Below is a small trained network, with its code and all its weights. Each question gives an input and a target symbol and asks what happens when units are switched off, that is, made to give their printed mean instead of their output.

import numpy as np


def w(rows, s, z=0):
    codes = np.array(rows[::2]) - 128.0
    scale = np.full(codes.shape[1], s)
    scale[-1] = z or s
    return codes * scale


def f(y):
    return y / 2 * (1 + np.tanh(0.7978845608 * (y + 0.044715 * y**3)))


def softmax(a):
    e = np.exp(a - a.max(-1, keepdims=True))
    return e / e.sum(-1, keepdims=True)


def log_softmax(a):
    a = a - a.max(-1, keepdims=True)
    return a - np.log(np.exp(a).sum(-1, keepdims=True))


def net(x, mask):
    ids = ['εθμπσψ'.index(c) for c in x.split()]
    T = len(ids)
    res = E[ids] + P[:T]
    u = 0
    for l in range(2):
        r = res
        for j in range(2):
            rows = slice(2 * j, 2 * j + 2)
            q, k, v = (r @ M[l][rows].T for M in (Q, K, V))
            z = softmax(np.where(np.tri(T) > 0, q @ k.T / 2**0.5, -1e9)) @ v
            o = O[l][rows]
            res = res + np.where(mask[u + j], z, o[:, -1]) @ o[:, :-1]
        u += 2
        y = f(res @ A[l][:, :-1].T + A[l][:, -1])
        res = res + np.where(mask[u : u + 4], y, B[l][:, -1]) @ B[l][:, :-1]
        u += 4
    return log_softmax(res[-1] @ U[:, :-1].T + U[:, -1])


Q, K, V, O, A, B = {}, {}, {}, {}, {}, {}
E = w([
[155,153,125,134,178,180,158,119,118,87],'ε',
[126,31,120,48,118,123,102,177,143,164],'θ',
[108,138,151,112,144,11,139,213,80,121],'μ',
[115,194,126,128,75,85,123,70,131,206],'π',
[135,187,135,190,194,151,128,94,123,116],'σ',
[130,133,144,190,162,127,80,100,71,117],'ψ',
],0.013)
P = w([
[174,115,171,147,178,162,150,99,132,200],'0',
[198,127,123,75,173,97,87,65,108,118],'1',
[63,136,87,104,163,144,112,111,80,133],'2',
[119,138,81,96,174,89,85,100,122,102],'3',
[225,117,194,138,102,123,138,132,126,125],'4',
[41,122,169,164,118,166,174,190,84,158],'5',
[156,115,215,175,79,158,183,195,111,150],'6',
[217,156,99,104,116,71,72,88,154,81],'7',
[3,144,63,136,137,140,116,151,105,104],'8',
[98,164,29,105,135,95,61,111,140,70],'9',
[254,134,240,147,70,106,141,151,145,126],'10',
[31,125,154,149,125,151,160,204,116,136],'11',
[136,129,217,158,89,135,170,198,129,142],'12',
[163,155,89,118,104,87,58,109,144,84],'13',
],0.0091)
Q[0] = w([
[4,118,80,106,179,131,131,174,108,133],'0.h1',
[103,109,217,197,101,141,202,237,129,157],'0.h1',
[120,122,117,116,90,120,111,117,168,154],'0.h2',
[118,118,122,128,87,136,128,138,174,137],'0.h2',
],0.017)
K[0] = w([
[16,125,134,148,114,186,166,162,95,154],'0.h1',
[68,140,3,114,144,111,97,114,129,88],'0.h1',
[120,118,136,119,108,113,125,131,125,179],'0.h2',
[122,106,119,95,117,110,95,130,134,154],'0.h2',
],0.017)
V[0] = w([
[158,76,116,2,101,171,221,205,198,117],'0.h1',
[129,197,117,148,149,201,181,75,206,75],'0.h1',
[90,86,129,81,46,40,67,139,142,219],'0.h2',
[117,245,153,188,123,75,161,87,89,72],'0.h2',
],0.006)
O[0] = w([
[75,83,231,138,173,67,205,104,107,97,96],'0.h1',
[121,75,95,210,97,149,132,99,146,84,150],'0.h1',
[41,136,158,110,103,98,136,158,230,129,1],'0.h2',
[135,52,134,92,89,106,88,110,2,123,143],'0.h2',
],0.0078,0.0047)
A[0] = w([
[140,158,179,97,139,57,152,147,61,137,255],'0.n1',
[123,225,135,178,185,153,178,52,192,190,77],'0.n2',
[48,101,201,53,77,5,185,125,154,176,223],'0.n3',
[138,39,182,230,224,183,178,3,71,33,165],'0.n4',
],0.0056,0.0013)
B[0] = w([
[104,156,151,106,102,65,157,167,138,154,159],'0.n1',
[214,84,70,73,139,126,194,43,11,232,133],'0.n2',
[175,125,14,173,51,233,2,131,157,119,167],'0.n3',
[25,179,206,179,120,87,164,180,240,16,254],'0.n4',
],0.0058,0.0087)
Q[1] = w([
[41,1,181,106,150,44,206,151,253,100],'1.h1',
[128,65,200,200,81,228,198,237,137,245],'1.h1',
[163,12,104,44,163,108,92,228,82,127],'1.h2',
[155,213,158,150,232,130,184,79,47,109],'1.h2',
],0.0055)
K[1] = w([
[168,1,139,48,199,213,167,202,174,105],'1.h1',
[53,114,56,82,190,96,60,81,141,91],'1.h1',
[116,110,106,135,104,171,92,204,224,89],'1.h2',
[149,193,150,186,180,149,156,142,62,66],'1.h2',
],0.0067)
V[1] = w([
[102,130,125,132,1,86,144,66,115,178],'1.h1',
[149,22,121,111,224,141,113,228,137,115],'1.h1',
[137,184,141,157,99,81,134,75,97,175],'1.h2',
[136,55,136,110,165,132,105,205,122,106],'1.h2',
],0.0051)
O[1] = w([
[143,66,180,179,244,175,76,161,146,92,3],'1.h1',
[43,249,134,70,2,47,177,115,161,144,104],'1.h1',
[72,126,111,125,68,124,52,176,210,105,52],'1.h2',
[186,70,119,63,160,199,170,39,63,199,148],'1.h2',
],0.0044,0.0022)
A[1] = w([
[52,138,214,45,146,22,196,141,153,148,99],'1.n1',
[160,28,176,95,250,144,119,128,77,147,250],'1.n2',
[207,71,58,68,137,184,125,23,26,255,77],'1.n3',
[144,113,128,216,152,213,127,95,129,56,116],'1.n4',
],0.0061,0.0019)
B[1] = w([
[230,25,14,189,124,101,115,185,109,234,179],'1.n1',
[116,96,224,98,202,136,172,46,41,143,158],'1.n2',
[21,52,179,60,3,42,249,43,87,98,192],'1.n3',
[97,37,112,174,78,139,113,117,208,105,253],'1.n4',
],0.0064,0.0057)
U = w([
[158,103,83,154,153,64,167,185,89,151,59],'ε',
[59,171,196,147,115,104,156,136,174,55,75],'θ',
[187,119,12,155,106,201,32,170,192,170,228],'μ',
[129,253,200,77,199,160,125,123,85,136,252],'π',
[95,62,133,79,55,107,181,41,88,153,99],'σ',
[145,89,150,143,220,176,99,109,134,151,72],'ψ',
],0.0063,0.0024)

Each question gives the input, a string of symbols that net reads in full, and the target symbol t.
The units are the heads (2 rows each of Q, K, V and O) and the neurons (one row each of A and B). Each row of codes is followed by its name. A weight is (code - 128) times the scale printed after its matrix; where a second scale follows, it is the last column's (O, A, B and U).
mask holds one flag per unit, layer by layer, with each layer's heads first. A switched-off unit (its flag False) gives its mean, the last column of its rows in O or B, instead of its output. The means were averaged over made-up inputs and are rounded, as every weight is.
A unit's drop is (log p(t) with every unit on - log p(t) with that unit switched off) / (log p(t) with every unit on - log p(t) with every unit switched off).
The circuit of an input: a set's keep is (log p(t) with only the set's units on - log p(t) with every unit switched off) / (log p(t) with every unit on - log p(t) with every unit switched off). Starting from all 12 units, units are removed one at a time, each time the one whose removal leaves the highest keep (on an exact tie, the one counted first), for as long as the keep stays at least 0.8.
units of the circuit, in order: the units of the circuit, biggest drop first
k most important neurons: the k neurons with the biggest drops, biggest first
k most important neurons of layer l: the k neurons of layer l with the biggest drops, biggest first
heads that matter: for each layer, one digit per head in row order, 1 if its drop is at least 0.15 and else 0, layers parted by /
input ε σ ε μ ψ, target μ: units of the circuit, in order : (0.h1)
input σ ε π θ θ ε, target ψ: heads that matter : 10 / 10
input ε ε θ θ π θ θ θ π μ π θ σ, target π: 2 most important neurons of layer 0 : (0.n3 0.n1)
input ε ε θ ε ε θ π μ θ μ, target π: 2 most important neurons of layer 0 : (0.n3 0.n4)
input θ σ ψ μ, target σ: units of the circuit, in order : (0.n4 0.h2 1.n3)
input θ θ ε ε ε π θ ε σ π ψ ε σ, target ψ: 2 most important neurons of layer 1 : (1.n2 1.n4)
input ε ψ σ, target θ: 2 most important neurons of layer 1 : (1.n1 1.n4)
input θ π θ ψ ε ψ ε ψ μ θ ε σ ε ε, target θ: heads that matter : 10 / 00
input θ ε ε θ μ ε ε ε ψ ψ ψ, target θ: units of the circuit, in order : (0.n4 0.h1 1.n1)
input θ ψ ψ, target ε: 3 most important neurons : (1.n1 0.n1 0.n4)
input θ ε π ψ ε θ π θ ε θ ε ε θ π, target μ: units of the circuit, in order : (0.h2 0.n4 0.n3)
input μ ε π ψ, target π: units of the circuit, in order : (0.h1 1.n4 1.n1)
input ε ε ψ ε ε σ, target σ: units of the circuit, in order : (0.h1 0.n4 1.n3 0.n2)
input ε ε ε ψ ψ π θ ε θ ψ, target ε: 2 most important neurons : (1.n1 0.n1)
input π ε π ψ π ε ε σ μ θ, target σ: 3 most important neurons : (0.n4 1.n3 0.n3)
input θ ε σ ε ε ε θ ε ε π θ, target μ: heads that matter : 01 / 00
input ε θ ε ε θ ε π μ ψ ε ε ε π, target μ: heads that matter : 01 / 01
input ψ ε θ ψ ε ε ε π ε σ ε ε σ, target μ: 2 most important neurons : (1.n4 1.n3)
input θ θ μ, target μ: heads that matter : 01 / 00
input ε ψ ψ ε ε, target σ: 2 most important neurons of layer 0 : (0.n4 0.n1)
input ε σ ε σ, target θ: units of the circuit, in order : (0.n4 0.h1)
input ε θ ε θ ε π μ ε ε, target ψ: 2 most important neurons of layer 1 : (1.n2 1.n4)
input ε ε ε ε ψ π μ ψ ε π ε ε ψ, target ψ: units of the circuit, in order : (0.h1 1.h1 1.n2 0.h2)
